[157 151 132 109  62] = J_847
[145  82 112 144 119] = J_306
[145  82 112 144  89] = J_212
len: [145  82 112 144]
4
len: [145]
1
len: [157 151 132 109]
4
len: [157 151 132 109  62]
5
len: [145]
1

[119 144 116 133 120  87 140 180 184 138 149 139 112 142 139 148 164 141
 101 132] -> J_314
[119 131 147 139  50 147 150  42 112 124 137 148 105 111 147 173 161 115
 102 132] -> J_7
[116 149 134 134 104 104 145 167 177 123 128 131 111 135 128 166 143 123
 102 126] -> J_927
len: [119 144 116 133]
4
len: [119 131 147 139  50 147 150  42 112 124 137 148 105 111 147 173 161 115]
18
len: [116 149 134 134]
4
len: [119 131 147 139  50 147 150  42 112]
9
len: [119 131 147 139  50 147 150  42 112 124 137 148 105 111 147 173 161]
17
len: [119 144 116 133 120  87 140 180 184 138 149 139 112 142 139 148 164 141
 101 132]
20

[145 134 150 141 113 154 127 133 137 129 121 127 129]  J_4
[145 134 150 141 113 154 127 133 137 131 125 119 124]  J_266
[126 125 120 124 132 124 132 125 129 129 127 126 127]  J_235
[125 116 100 120 139 109 142 113 133 131 125 134 124]  J_363
[105 156 164 112 122 196 123 160 116 125 129 152 131]  J_152
[145 134 150 141 113 154 127 133 137 129 121 127 131]  J_308
len: [125 116 100 120 139 109 142 113 133]
9
len: [145 134 150 141 113 154 127 133 137 129 121 127 131]
13
len: [126 125]
2

[149 172 101 195 174 129 121 159 103 161 191  94  87  72 125 165 136 138
 166  84 161 151 131 177  99 111 164 100  95 103 171  90 162 177 125 176
 175  91 177 197 140 120  79 201 187 155 168 186  87 117  60 177  83  75
  76 154] = J_864
[155 154 133 158 174  62 171 157  91 183  77 194 187  58 102  63 190  84
 114 192 182 102  58 148  64 139 175 126 155  65  57 150 128 101  75 130
 194 169 139  56 112  80 150 159 176 141  92 128 139 130 176 152 144 104
 146  56] = J_885
[155 154 133 158 174  62 171 157  91 183  77 194 187  58 102  63 190  84
 114 140 182 102  58 134  64 139 175 126 155  65  57 150 128 101  89 164
 194 169 139  56 112  80 150 159 130 141  92 128  58 130 176 152 144 104
 146  56] = J_590
[149 172 101 195 133 129 121 159 103 161 191  94  87  72 125 165 136 138
 166  84 161 151 131 177  99 111 164 100  95 103 171  90 162 177 125 176
 175  91 177 197 140 120  79 201 187 155 168 186  87 117  60 177  83  75
  76 154] = J_898
[133  71 130 127 135 157  74 184 172  76  78 158  98  82 168 128 176 184
 149  85 170 151 188 129 163  83 169 170 119  78 144 129 111 195 101 169
 122  71 108 199 171  87  73 147 114  90 144 138 188 158 101 183 134  59
 148  97] = J_983
len: [133  71 130 127 135]
5
len: [155 154 133 158 174  62 171 157  91 183  77 194 187  58 102  63 190  84
 114 140 182 102  58 134  64 139 175 126 155  65  57 150 128 101  89 164]
36
len: [149 172 101 195 133 129 121 159]
8
len: [155]
1
len: [155 154 133 158 174  62 171 157  91 183  77 194 187  58 102  63 190]
17
len: [155 154 133 158 174  62 171 157  91 183  77 194 187  58 102  63 190  84
 114 140 182 102  58 134  64 139 175 126 155  65  57 150 128 101  89 164
 194 169]
38

[151 167 175 175] = J_859
[ 72 131 130 124] = J_971
[151 174 169 160] = J_773
[ 96 159 154 157] = J_86
[114 121 115 119] = J_68
[189 161 159 157] = J_307
[84 86 89 83] = J_521
[178 175 174 174] = J_14
[184  75  71  72] = J_666
len: [189]
1
len: [84 86 89]
3
len: [ 96 159 154]
3
len: [189 161 159 157]
4
len: [189 161 159]
3
len: [114 121 115 119]
4
len: [178]
1

